Below is a small trained network, with its code and all its weights. Each question gives an input and a class and asks what happens when units are switched off, that is, made to give their printed mean instead of their output.

import numpy as np


def w(rows, s, z=0):
    codes = np.array(rows[::2]) - 128.0
    scale = np.full(codes.shape[1], s)
    scale[-1] = z or s
    return codes * scale


def f(y):
    return np.maximum(y, 0)


def log_softmax(a):
    a = a - a.max(-1, keepdims=True)
    return a - np.log(np.exp(a).sum(-1, keepdims=True))


def net(x, mask):
    res = np.array(x, float).reshape(1, 5) / 4 @ E
    y = f(res @ A[0][:, :-1].T + A[0][:, -1])
    res = res + np.where(mask, y, B[0][:, -1]) @ B[0][:, :-1]
    return log_softmax(res[-1] @ U[:, :-1].T + U[:, -1])


A, B = {}, {}
E = w([
[183,92,58,181,153,172,170,173,78,207],'x0',
[221,55,41,229,149,102,150,6,128,73],'x1',
[68,147,46,40,3,38,240,202,9,95],'x2',
[71,190,187,82,94,88,92,68,232,65],'x3',
[103,135,143,115,220,208,77,135,69,162],'x4',
],0.0042)
A[0] = w([
[120,130,146,165,100,91,133,81,171,94,116],'neuron 1',
[187,91,41,153,69,120,199,233,23,171,186],'neuron 2',
[113,141,141,113,127,128,115,92,155,100,151],'neuron 3',
[84,140,160,61,95,119,128,168,121,123,251],'neuron 4',
[209,97,66,213,181,159,147,137,91,170,217],'neuron 5',
[103,126,204,126,207,172,85,149,156,148,211],'neuron 6',
[155,114,123,179,234,179,105,51,110,143,152],'neuron 7',
[130,136,157,154,109,90,91,50,236,84,182],'neuron 8',
[28,179,229,42,146,181,84,205,172,157,146],'neuron 9',
[106,135,127,96,76,95,129,101,145,91,242],'neuron 10',
[51,146,101,8,7,54,161,162,39,82,146],'neuron 11',
[114,142,169,99,143,157,121,146,125,139,134],'neuron 12',
[176,102,140,214,253,156,77,50,113,115,174],'neuron 13',
[142,134,122,149,155,138,114,91,150,114,198],'neuron 14',
[146,121,150,139,67,78,122,41,225,70,146],'neuron 15',
],0.0081,0.0024)
B[0] = w([
[154,131,124,148,129,116,161,113,167,142,168],'neuron 1',
[112,135,120,221,102,100,184,147,31,160,238],'neuron 2',
[145,120,125,133,122,129,137,149,153,140,161],'neuron 3',
[87,139,134,75,119,88,104,116,123,131,199],'neuron 4',
[164,118,123,200,138,166,111,158,58,148,241],'neuron 5',
[176,128,127,74,126,129,80,156,117,158,215],'neuron 6',
[126,109,141,129,151,180,77,125,122,73,227],'neuron 7',
[195,126,105,150,122,120,155,101,201,137,215],'neuron 8',
[144,139,127,43,106,70,90,167,122,195,235],'neuron 9',
[108,132,128,118,129,101,178,107,173,135,189],'neuron 10',
[1,130,140,95,137,126,157,100,133,62,254],'neuron 11',
[147,134,138,104,119,122,117,139,113,146,160],'neuron 12',
[136,118,132,122,168,217,89,109,132,66,252],'neuron 13',
[144,114,140,133,137,144,123,114,146,99,176],'neuron 14',
[178,132,120,160,122,110,187,102,207,144,207],'neuron 15',
],0.02,0.008)
U = w([
[146,174,154,35,86,87,55,211,127,221,107],'0',
[137,120,76,242,101,141,160,196,28,170,253],'1',
[171,86,138,131,196,233,24,128,125,42,176],'2',
[203,133,80,172,103,113,183,79,201,146,22],'3',
[3,167,131,91,93,94,175,90,123,42,169],'4',
],0.0057,0.00034)

Each question gives the input, the list of numbers given to net, and the class t.
The units are the neurons (one row each of A and B). Each row of codes is followed by its name. A weight is (code - 128) times the scale printed after its matrix; where a second scale follows, it is the last column's (A, B and U).
mask holds one flag per neuron, in row order. A switched-off neuron (its flag False) gives its mean, the last column of its row in B, instead of its output. The means were averaged over made-up inputs and are rounded, as every weight is.
A unit's drop is (log p(t) with every unit on - log p(t) with that unit switched off) / (log p(t) with every unit on - log p(t) with every unit switched off).
The circuit of an input: a set's keep is (log p(t) with only the set's units on - log p(t) with every unit switched off) / (log p(t) with every unit on - log p(t) with every unit switched off). Starting from the 12 units with the biggest drops (on a tie, the unit counted first), units are removed one at a time, each time the one whose removal leaves the highest keep (on an exact tie, the one counted first), for as long as the keep stays at least 0.8.
circuit, biggest first: the units of the circuit, biggest drop first
top k neurons: the k neurons with the biggest drops, biggest first
drop when u is switched off: that unit's drop, to one decimal
input [-7,-6,5,7,8], class 0: circuit, biggest first : neuron 9
input [-6,2,-1,-3,0], class 3: top 4 neurons : neuron 11; neuron 7; neuron 5; neuron 13
input [-5,8,-2,3,1], class 3: top 2 neurons : neuron 15; neuron 8
input [0,-5,0,8,-8], class 3: top 2 neurons : neuron 15; neuron 8
input [0,-2,-6,5,0], class 0: top 4 neurons : neuron 9; neuron 6; neuron 5; neuron 11
input [2,-3,1,-3,-8], class 4: circuit, biggest first : neuron 5; neuron 11
input [-8,0,-3,8,2], class 3: top 2 neurons : neuron 8; neuron 15
input [1,5,-6,2,-7], class 3: top 2 neurons : neuron 15; neuron 8
input [-1,8,-2,7,3], class 3: top 3 neurons : neuron 15; neuron 8; neuron 1
input [-6,3,5,-5,3], class 4: top 2 neurons : neuron 11; neuron 5
input [-6,6,8,-7,2], class 4: top 2 neurons : neuron 11; neuron 6
input [0,-6,-7,1,-8], class 0: top 2 neurons : neuron 9; neuron 6
input [-1,-5,2,8,7], class 0: drop when neuron 9 is switched off : 0.3
input [2,1,8,2,6], class 4: circuit, biggest first : neuron 11
input [2,3,7,2,-1], class 4: drop when neuron 11 is switched off : 0.5
input [-3,-5,-4,-4,4], class 0: drop when neuron 9 is switched off : 0.2
